Below are the code and all the weights of a small trained network. Each question names an input and a target symbol and asks about switching units off, where a switched-off unit gives its printed mean instead of its output.

import numpy as np


def w(rows, s, z=0):
    codes = np.array(rows[::2]) - 128.0
    scale = np.full(codes.shape[1], s)
    scale[-1] = z or s
    return codes * scale


def norm(h):
    return h / np.sqrt((h * h).mean(-1, keepdims=True) + 1e-5)


def f(y):
    return np.maximum(y, 0)


def softmax(a):
    e = np.exp(a - a.max(-1, keepdims=True))
    return e / e.sum(-1, keepdims=True)


def log_softmax(a):
    a = a - a.max(-1, keepdims=True)
    return a - np.log(np.exp(a).sum(-1, keepdims=True))


def net(x, mask):
    ids = ['ΛΨαβγεηθμτω'.index(c) for c in x.split()]
    T = len(ids)
    res = E[ids] + P[:T]
    u = 0
    for l in range(2):
        q, k, v = (norm(res) @ M[l].T for M in (Q, K, V))
        z = softmax(np.where(np.tri(T) > 0, q @ k.T / 2**0.5, -1e9)) @ v
        res = res + np.where(mask[u], z, O[l][:, -1]) @ O[l][:, :-1]
        u += 1
        y = f(norm(res) @ A[l][:, :-1].T + A[l][:, -1])
        res = res + np.where(mask[u : u + 16], y, B[l][:, -1]) @ B[l][:, :-1]
        u += 16
    return log_softmax(norm(res)[-1] @ U[:, :-1].T + U[:, -1])


Q, K, V, O, A, B = {}, {}, {}, {}, {}, {}
E = w([
[33,95,17,152,184],'Λ',
[95,3,188,160,153],'Ψ',
[121,94,137,66,89],'α',
[105,113,155,120,73],'β',
[70,150,49,183,141],'γ',
[155,70,102,69,93],'ε',
[161,179,183,83,93],'η',
[127,193,102,142,238],'θ',
[235,35,80,188,119],'μ',
[253,166,94,226,54],'τ',
[137,188,96,59,86],'ω',
],0.017)
P = w([
[251,157,106,184,73],'0',
[146,66,204,56,254],'1',
[87,130,73,100,66],'2',
[108,112,232,215,155],'3',
[102,54,189,62,235],'4',
[79,136,72,110,62],'5',
[90,134,215,214,161],'6',
[73,60,172,57,241],'7',
[80,133,70,104,62],'8',
[74,144,205,209,171],'9',
[62,68,165,61,234],'10',
[78,132,66,105,66],'11',
],0.0076)
Q[0] = w([
[5,122,221,131,103],'0.h1',
[131,89,108,155,174],'0.h1',
],0.018)
K[0] = w([
[1,205,218,99,159],'0.h1',
[125,147,121,193,191],'0.h1',
],0.016)
V[0] = w([
[201,207,74,1,194],'0.h1',
[130,175,125,241,17],'0.h1',
],0.0039)
O[0] = w([
[5,93,58,112,127,7],'0.h1',
[136,155,138,124,233,140],'0.h1',
],0.0031,0.0021)
A[0] = w([
[63,139,111,187,27,254],'0.n1',
[240,180,87,121,193,62],'0.n2',
[128,219,87,59,123,101],'0.n3',
[147,130,23,124,154,114],'0.n4',
[89,129,123,215,132,93],'0.n5',
[177,158,141,64,157,21],'0.n6',
[126,122,201,138,123,19],'0.n7',
[90,81,123,191,6,73],'0.n8',
[163,115,186,143,95,128],'0.n9',
[116,78,79,59,132,86],'0.n10',
[99,138,141,63,105,72],'0.n11',
[149,70,35,135,22,97],'0.n12',
[110,223,96,118,10,49],'0.n13',
[197,53,177,117,177,102],'0.n14',
[47,97,146,68,177,156],'0.n15',
[134,53,96,178,172,114],'0.n16',
],0.012,0.0036)
B[0] = w([
[206,125,139,167,234,254],'0.n1',
[190,184,249,129,173,166],'0.n2',
[138,111,187,125,65,170],'0.n3',
[36,99,87,105,146,183],'0.n4',
[56,167,106,146,161,174],'0.n5',
[212,119,127,125,154,143],'0.n6',
[63,79,128,110,70,162],'0.n7',
[140,114,187,18,181,223],'0.n8',
[126,137,125,67,102,187],'0.n9',
[179,135,94,80,93,174],'0.n10',
[76,92,94,161,162,176],'0.n11',
[110,146,47,157,48,211],'0.n12',
[150,28,65,120,110,206],'0.n13',
[88,129,49,210,144,179],'0.n14',
[189,186,240,94,173,215],'0.n15',
[120,86,90,177,59,171],'0.n16',
],0.02,0.0088)
Q[1] = w([
[206,119,55,227,107],'1.h1',
[177,116,250,165,56],'1.h1',
],0.021)
K[1] = w([
[140,57,118,164,62],'1.h1',
[122,129,251,163,89],'1.h1',
],0.027)
V[1] = w([
[97,29,72,254,202],'1.h1',
[91,44,54,23,219],'1.h1',
],0.0064)
O[1] = w([
[230,42,144,179,146,159],'1.h1',
[254,127,129,53,76,254],'1.h1',
],0.0045,0.0039)
A[1] = w([
[85,127,178,196,97,161],'1.n1',
[184,127,111,108,30,175],'1.n2',
[204,122,134,206,87,60],'1.n3',
[119,205,83,161,131,159],'1.n4',
[89,181,115,147,142,64],'1.n5',
[143,73,206,134,125,222],'1.n6',
[150,164,149,101,167,128],'1.n7',
[80,108,137,121,59,50],'1.n8',
[153,170,153,116,8,137],'1.n9',
[116,127,174,197,84,40],'1.n10',
[168,149,221,198,99,4],'1.n11',
[78,161,91,167,111,92],'1.n12',
[110,156,136,151,168,126],'1.n13',
[171,134,72,135,141,151],'1.n14',
[44,206,185,150,53,57],'1.n15',
[139,149,226,130,40,58],'1.n16',
],0.015,0.0029)
B[1] = w([
[146,162,142,58,183,155],'1.n1',
[44,169,206,136,187,209],'1.n2',
[124,135,140,99,34,165],'1.n3',
[161,127,196,119,162,164],'1.n4',
[135,118,137,106,66,152],'1.n5',
[153,187,154,199,174,254],'1.n6',
[85,128,78,131,119,239],'1.n7',
[201,131,140,100,103,143],'1.n8',
[198,69,69,147,210,154],'1.n9',
[93,132,164,64,159,137],'1.n10',
[117,41,41,168,41,178],'1.n11',
[200,161,134,104,159,149],'1.n12',
[110,123,181,80,152,190],'1.n13',
[96,177,162,145,98,220],'1.n14',
[5,135,175,219,141,161],'1.n15',
[110,59,63,47,191,176],'1.n16',
],0.022,0.0071)
U = w([
[221,65,131,102,167,132],'Λ',
[102,47,150,105,75,188],'Ψ',
[173,240,96,125,168,72],'α',
[131,110,234,9,124,60],'β',
[86,136,76,48,109,130],'γ',
[191,152,168,251,209,23],'ε',
[19,104,155,184,149,153],'η',
[158,73,244,188,122,127],'θ',
[151,151,121,192,99,254],'μ',
[109,99,35,204,174,96],'τ',
[143,184,190,123,84,196],'ω',
],0.014,0.0069)

Each question gives the input, a string of symbols that net reads in full, and the target symbol t.
The units are the heads (2 rows each of Q, K, V and O) and the neurons (one row each of A and B). Each row of codes is followed by its name. A weight is (code - 128) times the scale printed after its matrix; where a second scale follows, it is the last column's (O, A, B and U).
mask holds one flag per unit, layer by layer, with each layer's heads first. A switched-off unit (its flag False) gives its mean, the last column of its rows in O or B, instead of its output. The means were averaged over made-up inputs and are rounded, as every weight is.
A unit's drop is (log p(t) with every unit on - log p(t) with that unit switched off) / (log p(t) with every unit on - log p(t) with every unit switched off).
The circuit of an input: a set's keep is (log p(t) with only the set's units on - log p(t) with every unit switched off) / (log p(t) with every unit on - log p(t) with every unit switched off). Starting from the 12 units with the biggest drops (on a tie, the unit counted first), units are removed one at a time, each time the one whose removal leaves the highest keep (on an exact tie, the one counted first), for as long as the keep stays at least 0.8.
units of the circuit, in order: the units of the circuit, biggest drop first
most important unit: the unit with the biggest drop
k most important neurons: the k neurons with the biggest drops, biggest first
k most important neurons of layer l: the k neurons of layer l with the biggest drops, biggest first
input θ ω γ β Λ, target γ: 2 most important neurons => [0.n13 0.n10]
input β Λ γ Λ, target ε: most important unit => 1.h1
input τ γ β θ τ β τ θ ω, target Ψ: units of the circuit, in order => [0.n13 0.n3]
input Λ ω ε ε β β β ε β θ, target η: units of the circuit, in order => [0.n1 1.n15 0.n13]
input γ β α β ε Λ β β β θ β θ, target η: 3 most important neurons => [0.n1 1.n15 0.n8]
input β β γ γ β β ω ε, target ω: 3 most important neurons of layer 0 => [0.n14 0.n1 0.n8]
input Λ γ β μ, target ω: 2 most important neurons => [1.n3 0.n1]
input α β θ θ θ β β Ψ Λ, target α: 3 most important neurons => [0.n13 0.n12 1.n14]
input θ β ω β η τ β β, target η: units of the circuit, in order => [0.n1 0.n8]
input τ α γ Ψ Λ, target γ: 2 most important neurons => [0.n13 0.n1]
input α μ τ ω β β η, target Λ: units of the circuit, in order => [1.n9 0.n1]
input Ψ α ω ω β θ ε, target η: 3 most important neurons => [1.n2 0.n14 0.n8]
input β β β γ ω τ ε β ε ε, target α: 2 most important neurons => [0.n1 0.n12]
input β α β Ψ, target β: most important unit => 1.n1
input γ β ε γ β ε ε ω, target Λ: units of the circuit, in order => [0.n3 1.n9]
input ε γ ε η ε β Λ γ γ ε Ψ, target θ: 3 most important neurons => [0.n14 0.n15 0.n12]
input ε η β β β α α γ γ β, target ε: 4 most important neurons => [1.n6 0.n15 0.n1 0.n4]
input τ α β ε β γ, target τ: 3 most important neurons of layer 0 => [0.n13 0.n1 0.n15]
input ω Λ η θ μ β ω ω, target Λ: 3 most important neurons => [0.n3 1.n16 1.n9]
input β γ η, target θ: most important unit => 0.n3
input γ θ θ ε α, target α: 3 most important neurons of layer 0 => [0.n15 0.n10 0.n12]
input β β γ β β β Λ ω α γ μ ε, target γ: 2 most important neurons of layer 1 => [1.n2 1.n6]
input γ β β θ α, target α: 4 most important neurons of layer 0 => [0.n15 0.n10 0.n1 0.n14]
